Here is a tiny trained network, its code and every weight. The questions are about switching its units off for an input and a class, where a switched-off unit gives its printed mean instead of its output.

import numpy as np


def w(rows, s, z=0):
    codes = np.array(rows[::2]) - 128.0
    scale = np.full(codes.shape[1], s)
    scale[-1] = z or s
    return codes * scale


def norm(h):
    return h / np.sqrt((h * h).mean(-1, keepdims=True) + 1e-5)


def f(y):
    return np.maximum(y, 0)


def log_softmax(a):
    a = a - a.max(-1, keepdims=True)
    return a - np.log(np.exp(a).sum(-1, keepdims=True))


def net(x, mask):
    res = np.array(x, float).reshape(1, 5) / 4 @ E
    u = 0
    for l in range(2):
        y = f(norm(res) @ A[l][:, :-1].T + A[l][:, -1])
        res = res + np.where(mask[u : u + 8], y, B[l][:, -1]) @ B[l][:, :-1]
        u += 8
    return log_softmax(norm(res)[-1] @ U[:, :-1].T + U[:, -1])


A, B = {}, {}
E = w([
[70,200,171,123,114,3,137,139,86,146,147],'x0',
[42,74,112,58,139,135,143,154,108,96,113],'x1',
[91,159,142,126,242,178,95,102,80,146,141],'x2',
[159,175,36,85,146,108,77,162,221,197,28],'x3',
[145,98,172,49,109,120,141,121,136,240,187],'x4',
],0.0058)
A[0] = w([
[94,103,98,102,255,120,101,120,93,126,192,84],'0.n0',
[61,144,99,239,138,107,99,143,159,41,106,4],'0.n1',
[48,63,47,138,153,121,131,158,101,187,87,103],'0.n2',
[122,132,162,111,108,142,229,53,72,56,153,105],'0.n3',
[167,131,133,121,125,155,198,136,199,105,160,82],'0.n4',
[139,169,80,108,81,126,74,68,174,161,93,155],'0.n5',
[134,116,128,76,115,229,77,57,156,100,92,86],'0.n6',
[131,211,187,90,127,67,73,214,45,117,122,110],'0.n7',
],0.0063,0.0022)
B[0] = w([
[171,99,87,132,169,52,125,172,177,122,113,225],'0.n0',
[154,88,110,135,172,141,255,37,82,178,115,227],'0.n1',
[130,129,167,124,59,115,81,31,153,67,173,191],'0.n2',
[91,147,37,129,101,165,38,113,193,178,87,252],'0.n3',
[102,132,177,135,147,79,128,167,120,118,120,171],'0.n4',
[79,144,84,139,103,184,134,72,58,112,169,230],'0.n5',
[100,146,219,143,134,96,141,133,134,106,79,212],'0.n6',
[96,139,198,161,111,172,107,169,178,96,47,235],'0.n7',
],0.0072,0.0046)
A[1] = w([
[127,188,106,125,235,118,36,80,145,126,149,130],'1.n0',
[149,102,203,35,120,112,117,134,137,254,202,169],'1.n1',
[189,93,140,110,141,213,111,126,152,100,120,155],'1.n2',
[88,169,70,123,116,164,126,64,149,88,141,253],'1.n3',
[236,181,145,203,119,140,112,134,85,156,148,94],'1.n4',
[86,79,160,194,120,146,94,126,69,120,198,46],'1.n5',
[149,100,60,137,9,79,139,151,131,99,128,77],'1.n6',
[104,22,104,85,97,63,172,135,97,89,115,231],'1.n7',
],0.0081,0.0024)
B[1] = w([
[181,74,116,118,57,139,229,218,128,103,171,229],'1.n0',
[131,139,87,187,166,166,137,56,90,84,88,237],'1.n1',
[46,242,161,175,96,48,140,191,106,144,97,202],'1.n2',
[141,123,139,108,110,127,62,83,103,185,173,254],'1.n3',
[72,65,175,2,210,108,41,108,178,98,162,199],'1.n4',
[183,163,40,64,29,86,135,162,120,161,100,173],'1.n5',
[132,66,120,123,153,171,214,235,81,93,133,210],'1.n6',
[175,169,162,123,206,106,84,104,178,156,176,212],'1.n7',
],0.0082,0.0069)
U = w([
[151,136,94,178,176,155,189,29,83,108,95,203],'0',
[178,78,125,112,157,129,230,221,96,98,157,146],'1',
[137,165,45,75,6,143,98,118,102,162,137,119],'2',
[81,205,216,173,111,103,114,167,132,122,63,147],'3',
[133,86,163,61,182,112,54,106,179,94,172,128],'4',
[196,104,133,143,94,114,122,108,153,143,115,4],'5',
],0.012,0.0038)

Each question gives the input, the list of numbers given to net, and the class t.
The units are the neurons (one row each of A and B). Each row of codes is followed by its name. A weight is (code - 128) times the scale printed after its matrix; where a second scale follows, it is the last column's (A, B and U).
mask holds one flag per neuron, layer by layer. A switched-off neuron (its flag False) gives its mean, the last column of its row in B, instead of its output. The means were averaged over made-up inputs and are rounded, as every weight is.
A unit's drop is (log p(t) with every unit on - log p(t) with that unit switched off) / (log p(t) with every unit on - log p(t) with every unit switched off).
The circuit of an input: a set's keep is (log p(t) with only the set's units on - log p(t) with every unit switched off) / (log p(t) with every unit on - log p(t) with every unit switched off). Starting from the 12 units with the biggest drops (on a tie, the unit counted first), units are removed one at a time, each time the one whose removal leaves the highest keep (on an exact tie, the one counted first), for as long as the keep stays at least 0.8.
circuit, biggest first: the units of the circuit, biggest drop first
top k neurons: the k neurons with the biggest drops, biggest first
k most important neurons of layer l: the k neurons of layer l with the biggest drops, biggest first
input [5,0,-2,2,-5], class 0: circuit, biggest first => (0.n1)
input [0,-8,4,8,-5], class 2: 2 most important neurons of layer 0 => (0.n5 0.n0)
input [-7,0,-8,8,3], class 1: top 4 neurons => (1.n6 0.n3 0.n4 0.n7)
input [-5,2,2,6,-3], class 2: top 3 neurons => (0.n5 1.n3 0.n7)
input [-8,6,2,-8,8], class 0: 2 most important neurons of layer 0 => (0.n7 0.n5)
input [4,-1,5,5,-5], class 0: top 2 neurons => (0.n1 1.n6)
input [-6,-6,-4,3,-4], class 3: 2 most important neurons of layer 1 => (1.n2 1.n7)
input [-1,-6,2,7,-2], class 2: 2 most important neurons of layer 1 => (1.n0 1.n7)
input [-7,-7,2,-7,0], class 2: 3 most important neurons of layer 0 => (0.n7 0.n3 0.n0)
input [0,4,7,8,-5], class 2: top 2 neurons => (0.n2 1.n3)
input [5,-7,-2,-5,6], class 4: 2 most important neurons of layer 0 => (0.n1 0.n5)
input [2,-2,-4,-4,4], class 0: top 4 neurons => (1.n1 0.n5 1.n0 0.n0)
input [-6,8,-4,-3,8], class 0: top 2 neurons => (1.n1 1.n4)
input [2,6,1,-4,3], class 4: circuit, biggest first => (1.n7)
input [-6,5,7,-1,-2], class 1: top 2 neurons => (1.n0 0.n0)
input [0,-1,5,5,4], class 1: 3 most important neurons of layer 0 => (0.n3 0.n0 0.n1)
input [0,1,-5,4,5], class 0: circuit, biggest first => (1.n1 0.n3)
input [7,-5,5,-8,4], class 2: top 2 neurons => (1.n5 0.n3)
input [-6,8,3,-8,4], class 2: top 2 neurons => (1.n5 0.n3)
input [-8,4,-3,7,3], class 3: circuit, biggest first => (1.n2 0.n6)
input [1,3,6,3,-5], class 1: circuit, biggest first => (1.n0)
input [4,0,7,6,0], class 1: top 3 neurons => (1.n0 0.n3 0.n0)
input [8,-2,-1,-1,8], class 0: 2 most important neurons of layer 1 => (1.n1 1.n2)
input [4,-7,-2,-8,0], class 2: 2 most important neurons of layer 1 => (1.n5 1.n7)
input [2,5,-2,6,-8], class 0: top 3 neurons => (0.n1 1.n4 0.n3)
input [-3,8,5,8,-6], class 2: top 4 neurons => (1.n4 0.n2 1.n0 1.n3)
